Each row was made from one small tree. Brackets hold a mark, then the marks that hang from it, in alphabetical order. Every link used is in the known rows. Write each row's tree.
Known rows:
(vulo (buda guzeg)): 1.648 0.792 -1.268 -3.140 -0.550 1.250 1.239 -3.554 -2.078 -1.366 -1.266 0.087 0.065 -0.130 0.802 1.081 1.948 -1.172 -0.735 -1.960 1.268 -2.432
(buda (guzeg bezi)): -0.571 -0.022 -0.620 -2.506 0.924 -0.842 -2.035 1.202 -1.534 -0.158 -2.789 -0.928 -0.936 0.215 -1.666 1.422 4.977 -1.300 1.067 -1.333 -1.190 2.211
(bezi (vulo (katal pamu))): 3.307 -1.872 1.006 4.162 1.682 0.861 1.242 0.388 0.637 2.981 -0.069 -4.426 1.751 0.639 -0.883 -2.544 -2.606 3.461 1.429 0.849 1.137 2.980
(duvig (guzeg vulo)): -0.120 -4.255 -0.760 3.375 -1.877 1.069 -0.728 1.797 -1.883 -1.252 -2.632 -1.567 -1.314 2.037 1.252 -0.236 0.168 0.447 -0.529 0.738 -0.835 0.082
(pamu (buda danok katal)): -3.327 1.499 -1.613 -0.241 0.292 -2.808 0.896 1.029 3.976 -0.213 4.119 2.602 -0.118 -3.280 -1.831 -1.116 -1.889 -2.460 0.331 -1.926 1.746 -2.019
(vulo katal): 0.750 0.487 -0.112 0.541 -0.282 0.228 4.008 -2.497 0.689 2.769 -0.669 -3.956 0.369 0.487 0.021 -1.133 -2.306 3.804 0.479 0.024 1.106 2.083
(guzeg (bezi vulo)): 1.440 -2.464 0.922 2.445 1.242 -1.525 -3.502 1.430 0.581 2.399 -3.197 -1.308 -0.032 0.296 0.238 -1.603 2.104 0.260 1.846 -0.230 0.418 4.169
(vulo buda): 0.642 -0.515 -1.259 -0.786 -1.015 0.263 1.656 -4.461 -0.149 0.304 -2.096 0.556 0.286 0.073 3.013 -1.221 -1.006 -0.236 -0.705 -1.690 2.523 -2.060
(guzeg (vulo bezi (buda katal))): 3.129 -0.111 -0.030 0.485 -3.062 2.964 -1.270 -3.065 -0.812 -1.102 -0.296 0.952 1.603 0.791 5.809 -1.721 -4.551 2.851 -1.739 3.857 0.001 -0.678
(vulo (katal (pamu buda))): -2.843 -1.740 -1.056 2.836 0.407 -1.585 3.997 -0.977 1.130 2.531 -0.824 -1.905 -0.221 0.422 -0.156 -2.704 -3.339 2.616 -0.005 -0.359 1.366 2.549
(buda danok (guzeg bezi) katal): -0.588 4.213 -0.637 -4.250 2.917 0.589 -2.942 4.004 1.966 0.013 4.067 2.717 -0.356 -1.153 -2.121 2.284 2.515 -2.608 2.045 -0.437 -0.893 -2.916
(pamu (buda guzeg katal)): -1.788 1.325 -3.505 -1.413 -0.289 -1.712 1.144 0.628 0.925 -2.215 2.652 -0.181 1.010 -3.954 -3.742 -0.356 2.167 -2.328 0.104 -0.568 -0.366 0.443
(bezi (vulo (buda guzeg) katal)): 6.884 0.656 1.301 0.373 0.266 2.518 1.656 -2.535 -2.060 1.092 0.856 -3.664 1.164 -0.023 -0.614 0.636 0.355 2.943 0.225 0.641 1.223 0.121
(pamu (buda guzeg)): -2.171 -0.627 -1.618 -1.077 -0.864 -3.032 1.100 -0.097 -0.876 -1.847 -0.588 -0.697 -0.839 -2.599 -3.838 0.479 3.064 -2.393 -0.473 -2.790 0.038 1.689
(vulo bezi buda katal): 4.701 2.068 0.857 -1.675 -4.844 1.994 3.570 -7.073 -1.465 3.184 -0.574 -2.279 0.441 3.281 4.342 -0.169 -3.355 6.280 0.069 3.049 1.915 0.877
(guzeg bezi duvig (vulo buda)): -2.063 -3.787 4.232 4.082 0.221 0.132 -3.002 -2.603 -0.395 0.772 -8.592 2.943 -0.343 2.994 8.453 -1.289 -1.118 1.049 -3.087 2.463 -2.285 2.166
(pamu (buda danok (guzeg vulo) katal)): -2.044 1.527 -0.528 -0.960 0.793 -0.943 -0.801 2.852 1.042 -2.850 4.236 2.922 -0.608 -3.523 -2.533 0.932 -0.671 -2.585 -1.186 -1.204 -0.486 -2.471
(bezi (vulo (buda danok guzeg) katal)): 6.382 1.774 2.646 -0.495 0.979 2.352 1.035 -1.376 -1.279 1.487 2.571 -1.753 0.098 0.149 -0.823 1.737 -0.519 2.063 0.382 -0.585 1.923 -2.153
(vulo bezi (buda guzeg (katal pamu))): 3.037 2.481 -2.561 -3.363 -2.444 3.198 -0.185 -2.860 -0.965 -0.753 1.785 0.475 2.427 1.668 2.535 -0.189 -0.466 1.155 0.741 3.445 -0.073 -1.696
(katal pamu): -3.262 -2.949 -1.735 2.115 1.497 -0.828 0.644 0.561 1.432 1.139 -2.638 -0.784 0.756 0.969 0.723 -3.197 -2.104 -0.675 0.774 -1.546 0.938 1.124
(pamu (buda katal)): -2.771 0.004 -3.435 0.946 -0.692 -2.562 1.650 -0.386 2.902 -0.651 1.885 0.345 1.182 -3.619 -1.540 -2.550 -0.761 -1.524 0.096 -0.507 1.110 0.836
(duvig (guzeg (vulo (buda danok katal)))): 0.631 -1.861 -1.027 1.841 -1.243 2.661 -0.771 1.121 -0.774 -1.406 0.988 1.762 -1.185 1.796 3.050 0.342 -1.583 -0.245 -0.792 1.373 0.257 -4.819

Which tree is each row?
2.337 -0.505 0.424 -0.890 1.367 -0.297 -3.145 2.119 -1.788 -0.003 -1.991 -2.055 -0.192 -0.209 -2.598 1.237 5.233 -0.802 1.476 -0.720 -1.134 2.900 => (buda (guzeg (bezi vulo)))
-2.274 2.845 -1.581 -2.421 0.756 -1.914 0.386 2.111 1.939 -1.733 4.893 2.219 -0.379 -3.607 -4.056 1.088 0.934 -3.431 0.312 -2.100 0.364 -2.410 => (pamu (buda danok guzeg katal))
-0.863 1.413 -3.992 -1.544 2.477 1.990 0.125 2.328 1.041 -1.494 2.598 -0.795 2.712 -1.443 -2.252 -1.062 0.944 -1.598 1.378 0.949 -1.276 -1.031 => (buda guzeg (katal pamu))
-1.122 0.170 1.975 -1.281 -1.754 -1.989 -1.395 1.588 -1.337 -2.216 0.953 1.894 -2.238 -0.947 -2.018 2.095 0.013 -1.258 -1.407 -1.824 -0.607 -0.099 => (pamu (buda danok (guzeg (vulo bezi))))
6.060 -0.390 1.306 2.145 -0.134 1.801 1.934 -3.306 -0.606 2.397 0.258 -3.412 1.333 0.073 1.090 -1.231 -2.097 3.495 0.279 0.777 2.559 0.462 => (bezi (vulo buda katal))
-3.142 2.264 -1.287 -2.302 1.248 -2.590 -1.566 3.011 1.867 -0.848 3.512 3.376 -1.349 -2.827 -3.131 1.214 2.348 -3.470 0.700 -1.548 -0.032 -1.344 => (pamu (buda danok (guzeg bezi) katal))
3.304 -2.369 0.483 2.219 -4.785 3.025 0.950 -2.022 -3.479 0.401 -1.625 -1.777 -1.420 4.600 4.089 0.576 -1.625 4.517 -0.946 3.918 -0.305 -0.260 => (duvig (guzeg (vulo bezi buda katal)))
2.758 -1.536 0.826 3.276 1.353 0.008 1.228 1.076 -0.594 1.471 0.796 -3.928 1.026 -0.520 -3.008 -1.253 -0.508 2.193 0.858 0.306 0.385 3.214 => (bezi (vulo (katal (pamu (buda guzeg)))))
1.942 -2.464 0.758 4.798 1.152 -0.563 1.579 0.547 0.689 2.457 0.174 -3.669 1.098 -0.234 -1.657 -2.733 -2.335 2.672 0.892 0.386 1.367 3.400 => (bezi (vulo (katal (pamu buda))))
0.369 1.848 -0.728 -1.932 0.618 1.750 -0.422 -2.782 0.352 -0.316 -1.572 1.718 1.694 0.316 3.250 0.444 2.629 -1.039 -0.278 2.183 -1.209 -1.513 => (vulo (buda (guzeg bezi duvig) katal))
0.403 -2.358 4.956 3.364 -2.707 0.755 -1.350 -2.428 -0.319 0.102 -6.375 -1.715 1.774 3.193 5.464 -0.817 -2.918 3.314 -2.159 4.057 -3.525 4.786 => (guzeg duvig (vulo bezi))
2.379 -2.738 0.655 2.707 -4.267 2.240 0.479 0.193 -2.750 0.619 -1.515 -3.386 -1.180 4.233 2.132 0.453 -1.377 4.654 -0.072 3.852 -1.284 1.911 => (duvig (guzeg (vulo bezi katal)))
1.838 1.649 3.513 -2.945 -0.745 1.274 -2.747 2.062 -2.027 -1.672 0.925 0.850 -1.502 1.176 -0.633 3.478 -0.496 0.082 -0.523 -0.817 -1.552 -1.411 => (buda danok (guzeg (vulo bezi)))
1.555 4.138 -1.293 -4.440 1.058 2.209 0.480 -1.294 0.707 -1.379 4.106 2.982 0.482 -1.284 0.544 1.716 -0.104 -2.158 0.056 -1.172 1.482 -6.608 => (vulo (buda danok guzeg katal))
-3.358 0.599 -1.027 0.021 0.385 -2.505 -0.547 0.566 1.497 -0.897 -0.796 0.917 0.845 -1.985 -1.358 -0.065 3.771 -2.297 -0.158 1.186 -2.270 2.660 => (pamu (buda (guzeg bezi duvig) katal))
-1.150 1.634 -1.860 -1.017 1.784 1.583 0.698 -1.126 3.030 0.628 3.040 4.137 0.930 -0.121 3.281 -1.757 -4.184 -1.662 0.201 -0.821 2.828 -6.289 => (vulo (buda danok (katal pamu)))
2.044 -3.247 -0.249 3.356 -0.926 0.016 -1.262 2.285 -1.150 2.766 -1.799 -3.068 -1.536 3.059 -0.397 0.036 3.278 1.882 2.357 1.899 -0.217 2.686 => (duvig (guzeg (bezi (vulo katal))))
-4.463 -2.539 -2.211 1.160 1.012 -2.384 0.711 1.420 -0.043 -0.865 -1.455 0.280 -0.307 -0.708 -2.250 -1.671 0.476 -2.429 -0.094 -2.382 0.210 1.498 => (katal (pamu (buda guzeg)))
-4.927 -1.377 -0.784 0.239 1.813 -2.610 0.036 2.698 0.812 -0.523 0.283 2.049 -1.359 -0.376 -2.466 -0.481 -0.327 -3.232 0.155 -3.623 0.778 -0.714 => (katal (pamu (buda danok guzeg)))
1.321 -0.018 0.521 0.860 -2.616 0.853 2.445 -2.241 0.154 3.940 -0.961 -3.746 0.921 3.842 1.800 -1.891 -4.017 6.015 1.459 3.232 0.205 4.074 => (vulo bezi (katal pamu))
-0.081 0.566 -1.682 -0.485 -2.055 -0.457 -0.625 0.762 -0.636 -2.975 2.061 0.167 0.906 -2.658 -1.612 -0.111 0.108 -0.267 -1.089 1.717 -1.559 1.477 => (pamu (buda (guzeg (vulo bezi)) katal))
-1.123 -1.151 0.009 0.701 -0.898 -1.500 1.434 0.000 -2.014 -1.866 -0.563 -1.044 -1.237 -2.044 -2.119 0.396 0.283 0.483 -2.055 -0.922 -0.631 2.057 => (pamu (buda (guzeg (vulo katal))))
1.068 2.262 0.551 -4.163 0.383 0.955 0.418 -2.006 -1.068 -0.929 0.877 2.475 -1.259 0.232 0.492 2.594 0.761 -2.158 -0.544 -3.361 1.811 -5.254 => (vulo (buda danok guzeg))
-1.681 0.369 1.813 -0.426 0.029 -1.712 0.673 1.566 -0.945 -1.367 1.561 1.312 -2.546 -1.746 -2.411 1.933 -0.936 -0.529 -1.840 -2.324 -0.082 -0.724 => (pamu (buda danok (guzeg (vulo katal))))
-0.785 1.556 2.860 -2.790 0.998 0.101 -1.111 -1.983 -0.436 0.498 -2.533 3.538 -1.309 1.955 2.793 2.775 2.298 -2.056 -0.764 -1.533 -0.129 -3.004 => (vulo (buda danok (guzeg bezi duvig)))
-2.106 -0.114 5.660 -0.371 2.328 -0.031 -4.150 2.783 -0.563 -0.615 -3.620 2.722 -1.871 1.968 1.632 3.295 1.703 -1.393 -1.400 -0.373 -3.415 0.119 => (buda danok (guzeg bezi duvig vulo))
-1.492 -0.175 1.441 -0.685 0.924 -3.595 -2.417 3.174 -0.085 -0.245 0.972 2.045 -2.474 -1.763 -3.896 1.863 3.359 -3.183 0.594 -3.284 0.444 0.598 => (pamu (buda danok (guzeg (bezi vulo))))
-0.555 4.538 1.579 -2.939 2.534 1.520 -0.055 1.636 2.871 -0.891 3.061 0.962 1.927 -0.688 -1.489 2.540 1.248 -2.207 0.796 0.581 -2.474 -3.011 => (buda danok (guzeg duvig) katal)
-5.768 -2.444 -0.879 2.152 1.455 -3.328 0.435 1.895 2.382 0.829 -0.416 2.476 -1.177 -0.189 -0.752 -2.370 -2.719 -2.488 0.178 -3.447 1.755 -0.456 => (katal (pamu (buda danok)))
-3.123 0.478 -0.866 0.210 3.289 1.014 -1.970 2.338 1.816 0.312 -1.720 0.519 2.575 0.992 0.734 -0.754 2.786 -1.474 1.122 3.131 -3.725 1.845 => (buda (guzeg bezi duvig) (katal pamu))
